[[-74.9 -69.8  58.2]
 [ 75.7 -80.2  69.8]
 [-84.9 -73.0  84.7]
 [-64.6 -79.2  68.8]
 [ 71.5 -67.7 -43.1]]
->
[[-80.2  69.8]
 [-73.0  84.7]]

[[ 42.7  45.8 -33.1 -23.8 -66.8]
 [-22.7 -35.7 -30.0 -12.3  20.3]
 [ -6.4  50.7  19.9 -78.0 -38.8]]
->
[[-35.7 -30.0]
 [ 50.7  19.9]]

[[  2.2   1.2  -8.0]
 [  1.1  -2.9  -3.5]
 [-28.5  70.4 -35.0]]
->
[[ -2.9  -3.5]
 [ 70.4 -35.0]]

[[-14.5 -12.2   4.0  -4.8   0.2]
 [ 25.7  -9.4  -0.5  -3.6  19.9]
 [-28.2  -2.3  34.8   6.8  -4.3]
 [-27.0 -44.8  62.5   5.0  -5.1]
 [  2.9  30.3 -24.2  -0.1  10.5]]
->
[[-9.4 -0.5]
 [-2.3 34.8]]

[[ -0.9  63.4  18.7   7.4 -13.9]
 [-17.7  -0.8  15.0 -71.5   6.7]
 [  2.1  27.4 -42.4 -60.4   4.8]
 [ 11.0  55.0 -27.1 -32.8  -9.0]]
->
[[ -0.8  15.0]
 [ 27.4 -42.4]]

[[-45.5 -66.4 -70.1]
 [-41.5 -62.5 -75.6]
 [-75.3 -65.3 -43.2]
 [-83.5 -63.0 -31.8]
 [-68.9 -64.5 -53.7]]
->
[[-62.5 -75.6]
 [-65.3 -43.2]]

[[  5.0  -0.3   8.0  60.7]
 [ -1.9  -6.0  15.1  -5.9]
 [ 39.0  61.8   5.9 -66.6]]
->
[[-6.0 15.1]
 [61.8  5.9]]
---
[[ 55.2  38.1  -2.4 -49.7  12.7   7.8 -40.9  -2.1]
 [-63.6  58.2 -34.8 -10.9  -2.0  12.4  23.0 -62.4]
 [ 27.2  23.0 -20.0   9.8   0.1 -15.9  34.6 -27.5]
 [ 61.3  52.3 -21.4   3.2  -5.4   3.6   8.5 -61.6]
 [ 22.1 -38.1   7.4  19.5  -0.3  19.9 -22.4  21.7]
 [ -1.4  -5.0  36.8  41.5  -3.6   7.0 -27.7  38.7]
 [-60.2 -55.5 -18.2  -9.7   7.8   9.1 -26.4 -58.4]]
->
[[ 55.2  -2.4  12.7 -40.9]
 [-63.6 -34.8  -2.0  23.0]
 [ 27.2 -20.0   0.1  34.6]
 [ 61.3 -21.4  -5.4   8.5]
 [ 22.1   7.4  -0.3 -22.4]
 [ -1.4  36.8  -3.6 -27.7]
 [-60.2 -18.2   7.8 -26.4]]

[[ 32.0 -64.3  49.4]
 [ -8.4 -33.8  29.9]
 [  0.9  -3.0  16.2]]
->
[[32.0 49.4]
 [-8.4 29.9]
 [ 0.9 16.2]]

[[-48.5 -30.2 -40.2 -54.0]
 [-32.1 -30.2  16.5   5.1]
 [-45.2 -30.2   9.7   9.1]
 [-62.4 -30.2   2.6   4.1]
 [-68.9 -30.2   6.1   9.1]
 [-62.4 -30.2   6.1  15.9]
 [-62.4 -30.2  13.7  25.1]]
->
[[-48.5 -40.2]
 [-32.1  16.5]
 [-45.2   9.7]
 [-62.4   2.6]
 [-68.9   6.1]
 [-62.4   6.1]
 [-62.4  13.7]]

[[-26.5   4.4 -11.7  30.6]
 [-44.4  53.0  34.9 -43.4]
 [ 29.8   7.3   4.4 -54.3]
 [ 17.0  34.3 -37.2 -24.1]
 [-13.2  -7.1   5.1  23.2]
 [ 69.6 -13.3 -21.4 -69.0]
 [ 62.0  58.1 -82.8 -43.2]]
->
[[-26.5 -11.7]
 [-44.4  34.9]
 [ 29.8   4.4]
 [ 17.0 -37.2]
 [-13.2   5.1]
 [ 69.6 -21.4]
 [ 62.0 -82.8]]

[[  6.3  36.4  64.2]
 [ 46.2  22.6   5.0]
 [ 26.8  48.7  23.8]
 [  8.8  23.6  75.2]
 [ 36.1  41.7  14.0]
 [ 37.8 -17.6   9.0]
 [ 31.6  46.1  18.4]
 [ 47.3   5.7   3.6]
 [  6.5  39.1  61.5]
 [ 24.2 -27.7  15.5]
 [ 47.0  14.4   4.0]]
->
[[ 6.3 64.2]
 [46.2  5.0]
 [26.8 23.8]
 [ 8.8 75.2]
 [36.1 14.0]
 [37.8  9.0]
 [31.6 18.4]
 [47.3  3.6]
 [ 6.5 61.5]
 [24.2 15.5]
 [47.0  4.0]]

[[  1.6   4.6 -61.7  50.7  -8.4  14.9  -7.7 -12.6  18.4  29.8   3.1  -2.2
   12.9  14.5  -7.2]
 [ -8.2  28.1 -29.7  30.0  16.5  40.0  -0.7  12.5  32.4  10.8  -0.7   4.7
   -1.0   8.0   9.9]
 [  1.8 -37.4  12.4  36.3 -15.5   5.2  -0.5   2.1  10.7 -25.5   1.0  -1.0
    5.0   9.3   2.4]
 [  7.5  31.9 -37.1 -41.3 -14.2 -19.0   3.7  -6.2  19.5 -15.0   2.8   6.5
    9.6  16.3  -1.8]
 [ -2.8   7.5  34.0 -57.6  -6.0  -8.0   0.1  -0.2 -10.2  24.3   3.2  -1.2
    9.0  16.5   4.1]
 [  7.5  -6.7  -5.9   2.1  -4.6  26.8   0.6   2.1   7.7  -9.2  -7.0   6.6
    7.7   3.8   4.2]]
->
[[  1.6 -61.7  -8.4  -7.7  18.4   3.1  12.9  -7.2]
 [ -8.2 -29.7  16.5  -0.7  32.4  -0.7  -1.0   9.9]
 [  1.8  12.4 -15.5  -0.5  10.7   1.0   5.0   2.4]
 [  7.5 -37.1 -14.2   3.7  19.5   2.8   9.6  -1.8]
 [ -2.8  34.0  -6.0   0.1 -10.2   3.2   9.0   4.1]
 [  7.5  -5.9  -4.6   0.6   7.7  -7.0   7.7   4.2]]

[[  5.5  43.4  30.7 -34.6  50.3  40.6 -75.1  31.7 -79.9 -29.8]
 [ 58.6  31.7   7.8  35.5  54.1  58.5  -9.3  74.6 -54.2 -80.8]]
->
[[  5.5  30.7  50.3 -75.1 -79.9]
 [ 58.6   7.8  54.1  -9.3 -54.2]]
